Below are the code and all the weights of a small trained network. Each question names an input and a target symbol and asks about switching units off, where a switched-off unit gives its printed mean instead of its output.

import numpy as np


def w(rows, s, z=0):
    codes = np.array(rows[::2]) - 128.0
    scale = np.full(codes.shape[1], s)
    scale[-1] = z or s
    return codes * scale


def norm(h):
    return h / np.sqrt((h * h).mean(-1, keepdims=True) + 1e-5)


def f(y):
    return np.maximum(y, 0)


def softmax(a):
    e = np.exp(a - a.max(-1, keepdims=True))
    return e / e.sum(-1, keepdims=True)


def log_softmax(a):
    a = a - a.max(-1, keepdims=True)
    return a - np.log(np.exp(a).sum(-1, keepdims=True))


def net(x, mask):
    ids = ['αγδηλμπστφψω'.index(c) for c in x.split()]
    T = len(ids)
    res = E[ids] + P[:T]
    u = 0
    for l in range(2):
        q, k, v = (norm(res) @ M[l].T for M in (Q, K, V))
        z = softmax(np.where(np.tri(T) > 0, q @ k.T / 2**0.5, -1e9)) @ v
        res = res + np.where(mask[u], z, O[l][:, -1]) @ O[l][:, :-1]
        u += 1
        y = f(norm(res) @ A[l][:, :-1].T + A[l][:, -1])
        res = res + np.where(mask[u : u + 4], y, B[l][:, -1]) @ B[l][:, :-1]
        u += 4
    return log_softmax(norm(res)[-1] @ U[:, :-1].T + U[:, -1])


Q, K, V, O, A, B = {}, {}, {}, {}, {}, {}
E = w([
[35,61,201,187,83],'α',
[143,131,106,159,206],'γ',
[81,56,67,149,180],'δ',
[117,120,76,156,195],'η',
[169,54,111,118,166],'λ',
[150,136,69,147,189],'μ',
[73,205,141,224,91],'π',
[52,170,187,214,106],'σ',
[122,22,152,102,200],'τ',
[68,191,178,211,106],'φ',
[98,213,253,197,185],'ψ',
[185,119,83,126,166],'ω',
],0.023)
P = w([
[145,108,101,38,130],'0',
[19,117,134,120,230],'1',
[44,123,118,129,217],'2',
[68,123,111,136,202],'3',
[83,122,107,143,190],'4',
[93,122,103,154,179],'5',
[102,119,100,165,169],'6',
[111,118,100,175,159],'7',
[118,112,100,185,149],'8',
[126,110,100,198,139],'9',
[133,105,103,216,127],'10',
[134,99,110,249,108],'11',
[150,91,117,182,80],'12',
],0.017)
Q[0] = w([
[57,133,141,183,160],'0.h0',
[164,82,3,112,222],'0.h0',
],0.05)
K[0] = w([
[176,111,115,160,181],'0.h0',
[152,169,162,2,195],'0.h0',
],0.057)
V[0] = w([
[244,183,229,20,60],'0.h0',
[68,158,27,46,2],'0.h0',
],0.025)
O[0] = w([
[246,158,173,24,117,3],'0.h0',
[107,123,101,73,1,69],'0.h0',
],0.021,0.038)
A[0] = w([
[100,4,200,145,106,82],'0.n0',
[79,105,41,69,150,40],'0.n1',
[55,219,234,163,153,71],'0.n2',
[146,175,223,218,58,253],'0.n3',
],0.031,0.005)
B[0] = w([
[225,168,112,217,50,204],'0.n0',
[200,158,137,126,161,160],'0.n1',
[21,255,52,208,123,254],'0.n2',
[124,100,212,137,106,177],'0.n3',
],0.023,0.018)
Q[1] = w([
[249,71,2,169,180],'1.h0',
[184,211,32,131,112],'1.h0',
],0.07)
K[1] = w([
[161,126,75,1,114],'1.h0',
[176,126,113,87,111],'1.h0',
],0.088)
V[1] = w([
[49,164,146,45,90],'1.h0',
[143,2,207,134,89],'1.h0',
],0.06)
O[1] = w([
[119,62,178,207,104,14],'1.h0',
[2,105,105,95,174,3],'1.h0',
],0.042,0.023)
A[1] = w([
[60,157,172,152,24,181],'1.n0',
[162,201,200,166,100,74],'1.n1',
[120,216,255,108,2,180],'1.n2',
[102,87,57,114,175,4],'1.n3',
],0.056,0.029)
B[1] = w([
[156,189,160,71,92,216],'1.n0',
[137,62,123,66,192,253],'1.n1',
[5,122,131,207,41,219],'1.n2',
[254,25,106,85,108,143],'1.n3',
],0.075,0.032)
U = w([
[77,68,8,122,178,26],'α',
[174,83,120,188,79,165],'γ',
[121,197,35,195,145,6],'δ',
[87,117,3,140,83,34],'η',
[118,52,133,66,99,254],'λ',
[199,204,125,140,45,96],'μ',
[92,134,244,115,171,236],'π',
[175,92,136,179,180,188],'σ',
[47,186,83,35,140,79],'τ',
[30,45,94,104,189,49],'φ',
[194,182,174,131,132,225],'ψ',
[132,130,194,63,38,189],'ω',
],0.018,0.0086)

Each question gives the input, a string of symbols that net reads in full, and the target symbol t.
The units are the heads (2 rows each of Q, K, V and O) and the neurons (one row each of A and B). Each row of codes is followed by its name. A weight is (code - 128) times the scale printed after its matrix; where a second scale follows, it is the last column's (O, A, B and U).
mask holds one flag per unit, layer by layer, with each layer's heads first. A switched-off unit (its flag False) gives its mean, the last column of its rows in O or B, instead of its output. The means were averaged over made-up inputs and are rounded, as every weight is.
A unit's drop is (log p(t) with every unit on - log p(t) with that unit switched off) / (log p(t) with every unit on - log p(t) with every unit switched off).
The circuit of an input: a set's keep is (log p(t) with only the set's units on - log p(t) with every unit switched off) / (log p(t) with every unit on - log p(t) with every unit switched off). Starting from all 10 units, units are removed one at a time, each time the one whose removal leaves the highest keep (on an exact tie, the one counted first), for as long as the keep stays at least 0.8.
units of the circuit, in order: the units of the circuit, biggest drop first
most important unit: the unit with the biggest drop
k most important neurons: the k neurons with the biggest drops, biggest first
top k neurons in layer l: the k neurons of layer l with the biggest drops, biggest first
input π π π γ α ω τ γ η δ π, target μ: most important unit -> 0.h0
input γ μ φ τ τ, target γ: units of the circuit, in order -> 1.h0, 1.n0
input τ π τ α τ σ λ φ π γ π π, target ω: 3 most important neurons -> 0.n3, 1.n0, 0.n2
input τ η γ ω μ ω σ σ η λ γ δ, target τ: 2 most important neurons -> 0.n2, 1.n1
input σ η π η σ, target ψ: units of the circuit, in order -> 0.h0, 1.n2, 1.h0
input λ σ δ μ π ψ π π, target ω: units of the circuit, in order -> 0.h0, 1.n0
input φ π λ, target φ: 2 most important neurons -> 0.n2, 0.n3
input σ π ω α τ λ π, target α: units of the circuit, in order -> 1.h0, 1.n1, 1.n0
input σ δ η τ δ ψ, target μ: 2 most important neurons -> 1.n0, 0.n3
input λ λ τ τ π α σ π σ α ω π, target φ: units of the circuit, in order -> 1.n1, 0.n3
input σ ω σ η, target σ: top 2 neurons in layer 1 -> 1.n2, 1.n0
input τ π π η η π ψ μ, target τ: units of the circuit, in order -> 0.h0, 0.n2, 1.h0
input τ δ π α ψ ω α σ λ τ, target τ: units of the circuit, in order -> 0.n2, 0.h0, 1.h0
input π α ω σ α φ λ λ σ σ π α, target ω: units of the circuit, in order -> 1.n0
input γ μ π π τ λ λ γ, target γ: top 2 neurons in layer 1 -> 1.n2, 1.n0
input σ ψ π π γ φ η δ π γ π, target σ: units of the circuit, in order -> 0.h0, 1.n2
input φ ω δ π π η δ δ, target φ: 3 most important neurons -> 0.n2, 0.n3, 1.n2
input γ η π α τ τ λ σ, target α: units of the circuit, in order -> 1.h0, 1.n1, 1.n0
input φ γ ω ψ τ π δ ω, target φ: units of the circuit, in order -> 0.n2, 1.h0, 0.h0
input τ γ π λ γ α ω σ, target φ: 4 most important neurons -> 0.n3, 1.n1, 1.n0, 0.n2
input μ γ μ π σ π λ μ, target μ: units of the circuit, in order -> 1.h0
input γ τ γ π γ η σ η, target γ: 2 most important neurons -> 1.n2, 1.n0
input α γ π ω τ σ τ, target α: top 2 neurons in layer 1 -> 1.n0, 1.n3
input λ ψ σ φ τ τ, target λ: top 2 neurons in layer 1 -> 1.n3, 1.n0
input σ π π η φ, target ψ: 3 most important neurons -> 1.n2, 1.n0, 1.n1
input δ π δ δ γ, target δ: 4 most important neurons -> 0.n2, 1.n1, 0.n3, 1.n0
input π δ η, target π: most important neuron -> 0.n2
